Here is a tiny trained network, its code and every weight. The questions are about switching its units off for an input and a class, where a switched-off unit gives its printed mean instead of its output.

import numpy as np


def w(rows, s, z=0):
    codes = np.array(rows[::2]) - 128.0
    scale = np.full(codes.shape[1], s)
    scale[-1] = z or s
    return codes * scale


def f(y):
    return y / 2 * (1 + np.tanh(0.7978845608 * (y + 0.044715 * y**3)))


def log_softmax(a):
    a = a - a.max(-1, keepdims=True)
    return a - np.log(np.exp(a).sum(-1, keepdims=True))


def net(x, mask):
    res = np.array(x, float).reshape(1, 7) / 4 @ E
    y = f(res @ A[0][:, :-1].T + A[0][:, -1])
    res = res + np.where(mask, y, B[0][:, -1]) @ B[0][:, :-1]
    return log_softmax(res[-1] @ U[:, :-1].T + U[:, -1])


A, B = {}, {}
E = w([
[178,97,140,99,150,112,142,254,44,202,232],'x0',
[225,87,91,190,188,141,126,159,103,77,214],'x1',
[219,131,235,83,172,93,154,145,183,73,113],'x2',
[153,56,98,210,193,124,158,92,128,97,167],'x3',
[143,92,135,111,145,127,127,131,195,116,59],'x4',
[102,93,216,115,31,188,32,150,202,164,214],'x5',
[136,32,56,99,85,46,91,175,113,206,43],'x6',
],0.0095)
A[0] = w([
[228,91,171,132,202,90,135,150,182,73,179,228],'N1',
[83,107,173,114,99,150,27,145,167,200,143,184],'N2',
[92,112,158,82,102,70,148,167,57,172,89,140],'N3',
[91,92,145,144,45,203,81,118,209,115,176,198],'N4',
[127,49,125,104,117,47,169,159,69,134,72,254],'N5',
[126,67,150,115,114,199,72,98,154,179,140,107],'N6',
[100,247,148,137,145,204,175,19,161,27,75,183],'N7',
[86,113,230,125,53,175,91,159,119,182,130,233],'N8',
[89,185,155,88,115,183,160,71,160,61,126,219],'N9',
[116,85,81,112,115,102,127,156,105,162,169,249],'N10',
[122,169,28,191,204,130,135,180,2,139,160,181],'N11',
],0.0085,0.0022)
B[0] = w([
[254,33,196,175,178,75,129,147,146,133,186,217],'N1',
[77,97,165,110,75,194,108,223,126,121,77,220],'N2',
[86,186,129,56,65,109,185,145,160,199,94,196],'N3',
[79,131,130,202,95,147,26,200,121,10,118,231],'N4',
[166,85,80,149,54,59,130,127,192,188,67,209],'N5',
[104,74,81,79,132,160,45,150,123,112,145,183],'N6',
[69,233,137,247,175,76,236,92,80,8,139,254],'N7',
[34,152,169,37,58,111,70,178,135,152,217,227],'N8',
[63,199,134,150,161,117,171,147,73,77,157,206],'N9',
[138,117,68,135,62,184,80,133,128,159,127,184],'N10',
[237,125,70,129,63,239,158,33,33,170,148,235],'N11',
],0.0087,0.015)
U = w([
[182,90,197,136,194,81,130,124,173,106,165,107],'0',
[91,168,191,50,112,105,141,168,154,193,123,22],'1',
[87,123,150,119,117,157,44,171,160,88,110,104],'2',
[153,130,74,124,113,183,128,68,102,166,146,81],'3',
[130,111,52,107,114,29,134,114,188,150,2,52],'4',
[98,191,159,159,160,97,170,67,131,30,118,251],'5',
],0.013,0.0017)

Each question gives the input, the list of numbers given to net, and the class t.
The units are the neurons (one row each of A and B). Each row of codes is followed by its name. A weight is (code - 128) times the scale printed after its matrix; where a second scale follows, it is the last column's (A, B and U).
mask holds one flag per neuron, in row order. A switched-off neuron (its flag False) gives its mean, the last column of its row in B, instead of its output. The means were averaged over made-up inputs and are rounded, as every weight is.
A unit's drop is (log p(t) with every unit on - log p(t) with that unit switched off) / (log p(t) with every unit on - log p(t) with every unit switched off).
The circuit of an input: a set's keep is (log p(t) with only the set's units on - log p(t) with every unit switched off) / (log p(t) with every unit on - log p(t) with every unit switched off). Starting from all 11 units, units are removed one at a time, each time the one whose removal leaves the highest keep (on an exact tie, the one counted first), for as long as the keep stays at least 0.8.
circuit, biggest first: the units of the circuit, biggest drop first
k most important neurons: the k neurons with the biggest drops, biggest first
drop when u is switched off: that unit's drop, to one decimal
input [3,-8,-7,-1,-4,-1,-5], class 1: 3 most important neurons => N8; N3; N4
input [1,-2,4,3,-6,-4,0], class 3: circuit, biggest first => N7; N11
input [0,8,4,5,-5,-6,4], class 3: circuit, biggest first => N11
input [2,-7,-4,0,-8,-4,5], class 4: 2 most important neurons => N5; N3
input [6,-2,-5,-1,-5,2,8], class 1: 3 most important neurons => N3; N8; N2
input [-4,5,6,1,5,-3,6], class 0: 2 most important neurons => N1; N3
input [-1,-6,6,-1,3,3,3], class 1: circuit, biggest first => N3; N8
input [-8,-5,4,-7,3,7,-3], class 5: 2 most important neurons => N7; N9
input [6,3,8,0,-4,4,6], class 0: 2 most important neurons => N1; N9
input [6,-7,7,7,6,6,-8], class 0: 3 most important neurons => N1; N10; N3
input [5,-5,4,-7,-4,-7,1], class 4: 2 most important neurons => N5; N8
input [6,4,-8,1,6,-8,6], class 3: drop when N4 is switched off => 0.0
input [8,-3,1,7,3,-2,-8], class 0: drop when N1 is switched off => 0.8
input [0,-4,-6,-7,-7,-2,0], class 1: drop when N3 is switched off => 0.2
input [-1,4,8,-2,6,3,-6], class 0: drop when N1 is switched off => 7.8
input [8,-6,-3,5,2,4,7], class 1: circuit, biggest first => N3
